Below is a small trained network, with its code and all its weights. Each question gives an input and a class and asks what happens when units are switched off, that is, made to give their printed mean instead of their output.

import numpy as np


def w(rows, s, z=0):
    codes = np.array(rows[::2]) - 128.0
    scale = np.full(codes.shape[1], s)
    scale[-1] = z or s
    return codes * scale


def norm(h):
    return h / np.sqrt((h * h).mean(-1, keepdims=True) + 1e-5)


def f(y):
    return np.maximum(y, 0)


def log_softmax(a):
    a = a - a.max(-1, keepdims=True)
    return a - np.log(np.exp(a).sum(-1, keepdims=True))


def net(x, mask):
    res = np.array(x, float).reshape(1, 2) / 4 @ E
    u = 0
    for l in range(2):
        y = f(norm(res) @ A[l][:, :-1].T + A[l][:, -1])
        res = res + np.where(mask[u : u + 10], y, B[l][:, -1]) @ B[l][:, :-1]
        u += 10
    return log_softmax(norm(res)[-1] @ U[:, :-1].T + U[:, -1])


A, B = {}, {}
E = w([
[200,129,138,167,218,180,174,160],'x0',
[144,97,123,123,145,120,3,117],'x1',
],0.012)
A[0] = w([
[87,125,135,103,60,123,85,119,77],'L0N0',
[131,125,125,119,138,132,218,124,113],'L0N1',
[139,135,129,105,221,141,114,120,4],'L0N2',
[94,131,126,118,23,140,108,123,85],'L0N3',
[111,142,141,141,79,157,171,132,28],'L0N4',
[122,121,139,156,178,126,140,129,105],'L0N5',
[159,118,133,120,179,146,101,134,75],'L0N6',
[156,140,120,120,113,116,97,123,75],'L0N7',
[157,127,133,136,169,144,1,127,81],'L0N8',
[144,107,113,102,101,126,122,132,29],'L0N9',
],0.019,0.0026)
B[0] = w([
[98,169,46,177,34,238,139,110,202],'L0N0',
[104,234,252,64,138,186,152,114,213],'L0N1',
[171,125,149,156,110,56,55,153,186],'L0N2',
[211,85,212,179,136,42,95,157,201],'L0N3',
[96,128,45,93,164,137,124,131,173],'L0N4',
[116,135,49,123,81,170,105,146,170],'L0N5',
[141,73,126,205,99,112,148,98,186],'L0N6',
[167,204,152,156,228,161,142,122,154],'L0N7',
[90,87,107,38,190,118,170,131,251],'L0N8',
[110,168,141,124,125,130,142,136,140],'L0N9',
],0.023,0.018)
A[1] = w([
[67,124,92,88,101,92,173,108,2],'L1N0',
[187,157,128,250,34,161,126,139,110],'L1N1',
[139,41,117,187,145,18,113,106,61],'L1N2',
[154,154,178,190,126,111,90,128,84],'L1N3',
[178,159,140,228,59,143,74,139,151],'L1N4',
[141,138,160,99,116,120,81,143,134],'L1N5',
[95,137,159,128,102,106,149,96,248],'L1N6',
[114,70,95,134,109,29,87,131,64],'L1N7',
[153,120,94,151,152,109,203,174,135],'L1N8',
[173,60,187,93,247,82,150,133,73],'L1N9',
],0.018,0.0025)
B[1] = w([
[146,107,99,150,165,213,107,121,151],'L1N0',
[206,164,180,251,94,94,62,133,252],'L1N1',
[136,124,220,40,212,64,132,182,193],'L1N2',
[115,103,17,164,85,180,67,106,181],'L1N3',
[186,117,67,243,70,170,185,157,238],'L1N4',
[123,94,82,195,180,86,223,133,157],'L1N5',
[102,95,102,79,159,138,100,118,158],'L1N6',
[148,61,183,63,207,118,99,150,177],'L1N7',
[113,131,131,133,86,106,69,110,157],'L1N8',
[169,172,157,198,29,127,87,154,208],'L1N9',
],0.017,0.018)
U = w([
[89,63,5,95,161,212,108,118,169],'0',
[114,116,86,108,118,82,137,102,29],'1',
[59,101,95,123,111,71,151,110,2],'2',
[79,242,197,82,155,164,146,134,173],'3',
[180,168,120,251,77,152,99,152,182],'4',
[168,46,174,92,188,46,62,195,179],'5',
[71,104,100,112,102,77,129,114,29],'6',
[67,109,94,120,116,66,130,89,7],'7',
],0.015,0.0073)

Each question gives the input, the list of numbers given to net, and the class t.
The units are the neurons (one row each of A and B). Each row of codes is followed by its name. A weight is (code - 128) times the scale printed after its matrix; where a second scale follows, it is the last column's (A, B and U).
mask holds one flag per neuron, layer by layer. A switched-off neuron (its flag False) gives its mean, the last column of its row in B, instead of its output. The means were averaged over made-up inputs and are rounded, as every weight is.
A unit's drop is (log p(t) with every unit on - log p(t) with that unit switched off) / (log p(t) with every unit on - log p(t) with every unit switched off).
The circuit of an input: a set's keep is (log p(t) with only the set's units on - log p(t) with every unit switched off) / (log p(t) with every unit on - log p(t) with every unit switched off). Starting from the 12 units with the biggest drops (on a tie, the unit counted first), units are removed one at a time, each time the one whose removal leaves the highest keep (on an exact tie, the one counted first), for as long as the keep stays at least 0.8.
units of the circuit, in order: the units of the circuit, biggest drop first
top k neurons: the k neurons with the biggest drops, biggest first
top k neurons in layer l: the k neurons of layer l with the biggest drops, biggest first
drop of u: that unit's drop, to one decimal
input [0,2], class 0: top neuron -> L0N3
input [0,1], class 0: top 2 neurons -> L0N3, L0N8
input [-2,7], class 0: units of the circuit, in order -> L0N8, L0N0
input [-3,4], class 0: units of the circuit, in order -> L0N8, L1N1
input [-2,4], class 0: top 4 neurons -> L0N0, L0N8, L1N1, L0N1
input [-1,8], class 0: top 4 neurons -> L0N8, L0N3, L1N1, L0N1
input [-1,3], class 0: top 4 neurons -> L0N8, L0N0, L1N1, L0N1
input [8,-5], class 3: top 3 neurons in layer 0 -> L0N1, L0N3, L0N0
input [-6,7], class 0: top 3 neurons -> L0N0, L0N8, L1N1
input [-1,6], class 0: top 2 neurons in layer 0 -> L0N8, L0N1
input [-2,5], class 0: top 4 neurons -> L0N8, L0N0, L1N1, L0N1
input [-2,-4], class 3: top 2 neurons in layer 0 -> L0N1, L0N4
input [0,-4], class 3: drop of L0N1 -> 0.1
input [4,1], class 5: drop of L1N2 -> 0.1
input [5,-4], class 3: units of the circuit, in order -> L0N1
input [1,5], class 5: drop of L0N1 -> 0.1
input [-3,7], class 0: drop of L0N0 -> 1.0
